Below are the code and all the weights of a small trained network. Each question names an input and a class and asks about switching units off, where a switched-off unit gives its printed mean instead of its output.

import numpy as np


def w(rows, s, z=0):
    codes = np.array(rows[::2]) - 128.0
    scale = np.full(codes.shape[1], s)
    scale[-1] = z or s
    return codes * scale


def f(y):
    return y / 2 * (1 + np.tanh(0.7978845608 * (y + 0.044715 * y**3)))


def log_softmax(a):
    a = a - a.max(-1, keepdims=True)
    return a - np.log(np.exp(a).sum(-1, keepdims=True))


def net(x, mask):
    res = np.array(x, float).reshape(1, 8) / 4 @ E
    y = f(res @ A[0][:, :-1].T + A[0][:, -1])
    res = res + np.where(mask, y, B[0][:, -1]) @ B[0][:, :-1]
    return log_softmax(res[-1] @ U[:, :-1].T + U[:, -1])


A, B = {}, {}
E = w([
[187,124,111,83,146,117,164,162],'x0',
[206,255,102,240,179,108,146,125],'x1',
[168,121,221,162,30,181,173,135],'x2',
[183,130,157,126,85,75,96,212],'x3',
[31,109,47,215,11,149,141,177],'x4',
[101,115,132,119,189,172,152,212],'x5',
[108,196,164,112,185,104,203,59],'x6',
[152,65,106,203,235,62,104,167],'x7',
],0.0089)
A[0] = w([
[118,132,100,143,141,171,160,129,252],'n1',
[148,159,131,121,147,157,149,145,68],'n2',
[144,105,126,99,84,156,92,77,147],'n3',
[160,178,229,107,139,78,70,130,98],'n4',
[87,156,113,115,21,188,125,32,169],'n5',
[84,74,93,151,33,197,87,205,149],'n6',
[161,233,118,182,47,163,157,163,160],'n7',
[162,249,79,132,140,136,54,90,218],'n8',
[182,104,71,214,119,67,95,167,247],'n9',
[25,65,115,118,101,85,76,102,136],'n10',
[47,177,106,175,150,135,171,141,206],'n11',
[85,120,133,106,124,167,161,128,107],'n12',
],0.015,0.0035)
B[0] = w([
[122,186,162,140,99,150,132,139,160],'n1',
[114,161,81,140,113,163,102,110,145],'n2',
[97,162,138,159,151,144,139,148,176],'n3',
[165,137,152,132,109,207,115,169,187],'n4',
[93,141,72,212,155,95,181,191,248],'n5',
[180,13,140,112,92,184,148,192,253],'n6',
[128,101,85,95,93,144,56,7,216],'n7',
[130,192,187,114,183,22,143,144,206],'n8',
[216,151,104,170,115,31,102,131,218],'n9',
[156,178,78,136,100,124,70,21,215],'n10',
[98,210,139,125,156,122,146,136,186],'n11',
[161,143,128,176,122,166,89,135,167],'n12',
],0.018,0.02)
U = w([
[192,52,196,112,126,217,119,197,55],'0',
[189,33,102,131,78,167,50,59,165],'1',
[248,108,149,203,134,102,110,209,194],'2',
[67,201,119,158,194,93,129,24,88],'3',
[57,12,139,79,134,77,172,68,3],'4',
[186,164,180,79,171,91,27,2,215],'5',
],0.0079,0.0031)

Each question gives the input, the list of numbers given to net, and the class t.
The units are the neurons (one row each of A and B). Each row of codes is followed by its name. A weight is (code - 128) times the scale printed after its matrix; where a second scale follows, it is the last column's (A, B and U).
mask holds one flag per neuron, in row order. A switched-off neuron (its flag False) gives its mean, the last column of its row in B, instead of its output. The means were averaged over made-up inputs and are rounded, as every weight is.
A unit's drop is (log p(t) with every unit on - log p(t) with that unit switched off) / (log p(t) with every unit on - log p(t) with every unit switched off).
The circuit of an input: a set's keep is (log p(t) with only the set's units on - log p(t) with every unit switched off) / (log p(t) with every unit on - log p(t) with every unit switched off). Starting from all 12 units, units are removed one at a time, each time the one whose removal leaves the highest keep (on an exact tie, the one counted first), for as long as the keep stays at least 0.8.
circuit, biggest first: the units of the circuit, biggest drop first
unit that matters most: the unit with the biggest drop
k most important neurons: the k neurons with the biggest drops, biggest first
drop of u: that unit's drop, to one decimal
input [-8,1,5,-4,7,5,5,-5], class 3: 3 most important neurons : n11, n5, n7
input [1,1,2,7,8,-6,-8,4], class 1: unit that matters most : n7
input [-6,5,-7,0,3,-1,-1,5], class 5: 2 most important neurons : n5, n6
input [-8,8,-7,4,5,1,2,5], class 5: 2 most important neurons : n9, n5
input [7,-8,5,-8,1,4,-7,-7], class 0: 3 most important neurons : n6, n9, n8
input [5,-6,-2,5,7,7,5,-2], class 0: 2 most important neurons : n7, n6
input [7,-8,6,-7,7,-6,4,8], class 1: 2 most important neurons : n10, n8
input [5,1,5,-5,6,2,1,-2], class 1: 2 most important neurons : n7, n8
input [4,-3,2,5,-6,-5,1,-6], class 0: circuit, biggest first : n9, n4
input [5,-2,5,8,0,3,-6,-3], class 0: 2 most important neurons : n6, n10
input [4,3,-1,-5,-5,-6,8,7], class 5: 3 most important neurons : n5, n6, n4
input [2,-5,5,-4,4,4,4,3], class 0: circuit, biggest first : n9, n7, n8
input [-4,7,-7,-4,5,-2,-7,-2], class 5: circuit, biggest first : n7, n8
input [7,-8,4,-2,-4,5,-5,5], class 0: unit that matters most : n7
input [-4,-5,-7,-3,-3,2,-1,-2], class 5: 2 most important neurons : n5, n6
input [-5,5,-7,1,6,-1,-4,-6], class 3: 2 most important neurons : n7, n5
input [6,6,-8,-6,4,-2,3,5], class 3: 2 most important neurons : n6, n11
input [-1,-7,-6,6,2,1,7,-8], class 3: 2 most important neurons : n10, n6
input [-8,3,6,-5,-1,7,-5,0], class 0: 3 most important neurons : n10, n9, n6
input [8,-7,5,2,-4,8,8,4], class 0: circuit, biggest first : n9
input [4,-2,3,1,-1,-2,-7,-6], class 0: drop of n6 : 0.2
input [-5,5,8,4,6,1,5,-2], class 1: drop of n7 : 2.4
input [-5,0,-7,4,-3,-6,5,7], class 5: drop of n6 : 2.5
input [3,8,7,0,6,-5,8,-4], class 3: drop of n5 : 0.8
